[-12 -19 -22  -6   2 -40  16  10  26 -19 -63 -54  39  -2  35 -41  31 -11
 -37  44  37  -4 -93  37 -30   4  34  40   5  15 -46  28 -26 -36  57]  Q474
[ -5 -12  16   7  -2   2 -16 -10  11 -24   8  -3  10  10   1 -23  -3   2
 -15   9 -21   1 -23   3 -10  -8   4  -1   3  13  -2  -6  -9  -6  -1]  Q68
[-22  13  16 -15  28  -5   0   0  -6  -6   0   6  17  -7   2   6  -7  -6
   4  -2  12  17  -5 -15  11  -1  -4  -5 -14  -3  14   9  -4  10 -14]  Q914
[  2  52  19  18   6   2  -6  26   8  -4  -9  23 -24   8  -7   5 -31 -23
  10 -11   4  -8  11  25   5 -24 -13  -9   4 -17  -7   6   9   3  -1]  Q927
[  7 -27 -15 -22  -4  -1   1 -24  22  18 -13  -1   1   5 -10  -6   5   1
 -14  19  -8   9 -24  21   4 -20   6  -7  11  -2  20  -3  20   8  -1]  Q255
[ 10  -7 -22  24  27 -10   8  -8   5  -1 -11 -15  -5  -1  -7  26  19  -6
   0   5 -19   0  -4  25  20  -8  15 -15  32  -7  -9 -17 -41  10   3]  Q213
[ 20 -21   3  -3  -6  25  -6   1  -3 -12   0  -4   4   3  20   9   0   0
   8   3 -11 -10 -22   4 -26 -12  14 -10 -14   9  16 -31  11  -5  14]  Q722
[  8   8   0  -1   3 -18   4  -8   1  -9  -3   0  27  -8   2  -4  13  -1
   9   1   7  14  -2 -16   1   4   6   0  -5 -18  -9  -1  -4  -8  -5]  Q349
[  3  15  -1   1 -13  -1  -3  -1   3 -14  -6 -19  22   5   5   5   0  -7
  22  12   4   9   9 -26 -11  -2  25  -8 -23   0   1   6  -7  -7  15]  Q842
[ -2  -6   7 -13   3  14   8   3 -10   6   0  20   2   0 -10  -8 -11  -5
 -10   5  14  -3  -5  -1 -10  -4   2   9   9   2  -2  -9 -14   2  -3]  Q180
[   0  -19  -55   41   -5  -28 -104  -40   40  -10  -50  -28   -7   56
   32   31    3   20   -8    4  -57  -24   16    0  -19   37  -22   24
   -5    6   41  -51  -61   24   -5]  Q952
[ 10   5 -22  24  10 -10   8  -8   5  -1 -11 -15 -28  -1  26   3  19  -6
   0   5 -19   0  -4  25  20  -8  15 -15  32  -7  -9 -17 -41  10   3]  Q150
find: [-22  13  16 -15  28  -5   0   0  -6  -6   0   6  17  -7   2   6  -7  -6
   4  -2  12  17  -5 -15  11  -1  -4  -5 -14  -3  14   9  -4  10 -14] | Q914
where: [39] | Q474, 13
find: [ -5 -12  16   7  -2   2 -16 -10  11 -24   8  -3  10  10   1 -23  -3   2
 -15   9 -21   1 -23   3 -10  -8   4  -1   3  13  -2  -6  -9  -6  -1] | Q68
where: [-51] | Q952, 32
find: [  7 -27 -15 -22  -4  -1   1 -24  22  18 -13  -1   1   5 -10  -6   5   1
 -14  19  -8   9 -24  21   4 -20   6  -7  11  -2  20  -3  20   8  -1] | Q255
where: [44] | Q474, 20
find: [ 10  -7 -22  24  27 -10   8  -8   5  -1 -11 -15  -5  -1  -7  26  19  -6
   0   5 -19   0  -4  25  20  -8  15 -15  32  -7  -9 -17 -41  10   3] | Q213

[ -4  -4 -14 -31   3  -4  -1   0  -3  -4   1   0  21  10   0  -1 -11  -6
  -5   8   6  -1 -19  -2   1 -13  -4   2   2   8 -20  -1   0  -5  -5   1] : Q861
[ 25  22 -55 -95  33 -24  22  31 -21  19  25  25  30   8  27 -17 -41  23
  23   1  -1  30 -62  28  26 -49  24  21  22   4 -12  29 -19  17  17  33] : Q807
[ 43  40 -46 -67  43 -30  37  44 -23  35  36  39   3 -15  41 -27 -42  47
  44 -11 -18  46 -51  42  38 -45  39  22  31  -9 -53  49 -25  32  31  46] : Q25
[-31 -31  42  59 -30  20 -25 -35  16 -29 -23 -28  -5   4 -28  14  30 -35
 -33  10  10 -34  38 -29   1  37 -30  16 -22   8  46 -34  20 -15 -24 -36] : Q127
[-14  -7  28  59 -18   8  -9 -11  14  -4 -15  -6 -13  -8 -13   7  17  -3
  -5   3  -4 -14  36 -18 -13  24 -14 -18  -7  -5  33  -7  11 -12 -11 -13] : Q953
find: [ 25  22 -55 -95  33 -24  22  31 -21  19  25  25  30   8  27 -17 -41  23
  23   1  -1  30 -62  28  26 -49  24  21  22   4 -12  29 -19  17  17  33] | Q807
where: [47] | Q25, 18
where: [-21] | Q807, 9
where: [-20] | Q861, 31
where: [-8] | Q953, 14
find: [-31 -31  42  59 -30  20 -25 -35  16 -29 -23 -28  -5   4 -28  14  30 -35
 -33  10  10 -34  38 -29   1  37 -30  16 -22   8  46 -34  20 -15 -24 -36] | Q127

[ -3 -17  -2   0   0  24 -16 -21  -1  47  51  -4 -78  16 -20 -14 -11] -> Q724
[ -2  68   2 -47 -15  -7 -91  21 -47 -74 -63   8  -9   9 -17 -67  45] -> Q275
[-15  43   1 -33 -16  -4 -44   8 -28 -40 -27   0 -11  11 -17 -41  21] -> Q771
[ 20  31  13 -37 -23  15 -77  29 -33 -87 -88  14  13  18  -7 -33  64] -> Q484
[  4  38 -17  26  66 -25 -71  25 -32  31  45  21 -17 -20 -33 -51  18] -> Q998
where: [-77] | Q484, 7
where: [66] | Q998, 5
where: [14] | Q484, 12

[ 10  53 -55 -12 -45  69  -5]  Q821
[ 28  16 103  40  29  -6 -26]  Q770
[ 90  64 -44  -5 -37 -61  19]  Q38
[ -4  34 -20  73  30  36  72]  Q261
[ 11  56 -38 -46 -60 -66 -50]  Q119
[-28 -89  35  -4 -68 -94  15]  Q64
where: [-46] | Q119, 4
where: [-55] | Q821, 3
where: [72] | Q261, 7
where: [56] | Q119, 2
where: [40] | Q770, 4
where: [-61] | Q38, 6

[  33  -64  -86  -42  -26  -80  -33  -56  -97   67  108   18  -80  -75
   80  -16  -44  -27 -112 -103  -87   33  -20   23] -> Q798
[  10   63  -12  -44  -18  -67  -10  -61  -56   54   93   14  -47  -60
  -17  -22  -27  -28 -107 -101  -93   16  -33   11] -> Q593
[ -36   69   32   15   24   94   44   43  115  -82 -119  -30   91   81
   -6   10  -19   24  107  122   72  -41   31  -32] -> Q396
[  10  -62  -12  -44  -18  -67  -10  -61  -56   54   93   14  -47  -60
  -13  -22  -27  -28 -107 -101  -93   16  -33   11] -> Q806
where: [81] | Q396, 14
where: [-16] | Q798, 16
where: [-87] | Q798, 21
where: [-26] | Q798, 5
where: [-64] | Q798, 2

[-22  -2  25  -8] : Q174
[-103  -10  118  -40] : Q526
[-70  24  80 -29] : Q840
[ 23   2 -26   9] : Q599
[ 12   7 -14   5] : Q811
[ 21   2 -24   8] : Q879
[17  2  1  7] : Q109
[-74  -7  84 -28] : Q99
where: [84] | Q99, 3
where: [-28] | Q99, 4
where: [-70] | Q840, 1
where: [23] | Q599, 1
where: [8] | Q879, 4

[-51  51  52 -51  52 -46  50 -50 -49  51 -53  55 -50 -51  53  51 -53 -51
  50  48 -51  50  58 -49  48 -41  39 -37 -39 -40  36  43  36 -37]  Q890
[ 60 -60 -62  61 -60  56 -62  60  57 -60  58 -60  58  58 -63  62  61  57
 -59 -56  58 -60 -66  60 -55 -62  59 -56 -58 -60  53  61  54 -55]  Q87
[-14  12  13 -12  13 -12  13 -13 -56  13 -15  13 -14 -13  13  13 -13 -13
  12  12 -14  12  14 -13  12  13 -13  12  13  13 -12  56 -12  12]  Q976
[-51  51  52 -51  52 -46  50 -50 -49  51 -53  55 -50 -51  53  51 -53 -51
  50  48 -11  50  58 -49  48  53 -52  49  51  52 -47 -56 -47  48]  Q210
[ 107 -105 -109  106 -106   97 -107  105  101 -105  107 -108  104  104
 -110  -61  108  102 -103  -98  104 -104 -116  104  -97 -109  105 -100
 -104 -106   95  112   96  -98]  Q893
find: [-51  51  52 -51  52 -46  50 -50 -49  51 -53  55 -50 -51  53  51 -53 -51
  50  48 -11  50  58 -49  48  53 -52  49  51  52 -47 -56 -47  48] | Q210
where: [-103] | Q893, 19
find: [-51  51  52 -51  52 -46  50 -50 -49  51 -53  55 -50 -51  53  51 -53 -51
  50  48 -51  50  58 -49  48 -41  39 -37 -39 -40  36  43  36 -37] | Q890
where: [-58] | Q87, 29
where: [101] | Q893, 9

[-88 -76  79  90] : Q421
[ 82  62  70 -77] : Q567
[-90 -66  80  82] : Q107
[-76 -55  60  75] : Q547
[ 71  56 -68 -72] : Q216
[-87 -67  76  80] : Q740
[-78 -65  65  77] : Q516
[-78 -59  65 -79] : Q757
[-85 -69  75  82] : Q318
[-91 -72  89  88] : Q292
where: [-66] | Q107, 2
where: [71] | Q216, 1

[-86  40  63 102 124  53] = Q848
[-89  46  72 113 120  59] = Q858
[125 -13 -41 -79 -90 -25] = Q282
[119 -11 -10 -74 -82 -25] = Q145
[-88  44  68 109 115  57] = Q871
[-12  40  63 102 107  53] = Q922
where: [-89] | Q858, 1
where: [-11] | Q145, 2
where: [-13] | Q282, 2

[  1  -6  14  -7   4 -15  34] : Q131
[-39  48  -8  14  48 -28 -10] : Q703
[-39  48  -8   8  48 -28  -4] : Q589
[ 1  9 14 -7  4  3 34] : Q235
[  2   9  14  -7   4 -15  -9] : Q697
where: [-10] | Q703, 7
where: [-6] | Q131, 2
where: [2] | Q697, 1
find: [ 1  9 14 -7  4  3 34] | Q235

[ 19  28  13 -54 -32  31  26 -51  17  26  57   0] : Q26
[ -1  31  22 -13 -48  63 -65  19 -14  35   9 -30] : Q569
[  2 -14   2 -64 -17  -5 -23  11  42  72  33  22] : Q295
[-19  21 -32  65  17 -23 -10   4  17  22  73  27] : Q789
[ -1  31  22 -13 -48  63 -24  21 -64 -15 -48  12] : Q504
[ -1  31  22 -13 -48  63 -65  19 -14  35  88 -31] : Q772
where: [-24] | Q504, 7
where: [73] | Q789, 11
where: [13] | Q26, 3

[  27   58   20   13  -55 -101  -95   21  -25  -13  -39   -9  -26   12
 -120   -5   47   87  -23  -78   91  110   61   14  -12  -68   13   45
   49   14   -4 -119  -67  -82   52  -56 -115   38   73  -41    0   86
   61 -103    6   36  -76   32] : Q253
[  27   37   20   13  -52  -58  -77  109  -25  -13  -39   -9  -26    4
 -120   -5   47   83   -1  -47   70   84   61   14  -12  -47   13   45
   49   14   -4  -38  -37  -60   51  -56  -87   36   65    5    0   34
   41  -34    6   36  -69   32] : Q742
[ 27  58  20  13 -55   1 -77  21 -25 -13 -39  -9 -26  42   0  -5  47   6
 -23   0  32  34  61  14 -12   2  13  33  49  14  -4 -58 -50 -82  46 -13
 -26  38   4 -41   0  20  31 -11   6  36 -26  32] : Q129
[  27   37   20   13  -52  -58  -77   21  -25  -13  -39   -9  -26    4
 -120   -5   47   83   -1  -47   70   84   61   14  -12  -47   13   45
   49   14   -4  -38  -37  -60   51  -56  -87   36   65  -35    0   34
   61  -86  -20   36  -76  -59] : Q556
where: [86] | Q253, 42
where: [110] | Q253, 22
where: [41] | Q742, 43
where: [-11] | Q129, 44
where: [31] | Q129, 43

[ 12  -5  -9   2 105 111  51   2  40 -46] = Q926
[ 12  -4  -9 -23 105 111  51   2  40  10] = Q287
[ 14 -21 -13  -7 -77 -55  13 -27 -19  47] = Q240
[ 18 -24  -6  -6 -74  23  -6   9  16 -14] = Q90
[ 18 -24  -6  -6 -74 -66  12 -21 -23  34] = Q934
where: [-46] | Q926, 10
where: [9] | Q90, 8
where: [-66] | Q934, 6
where: [14] | Q240, 1

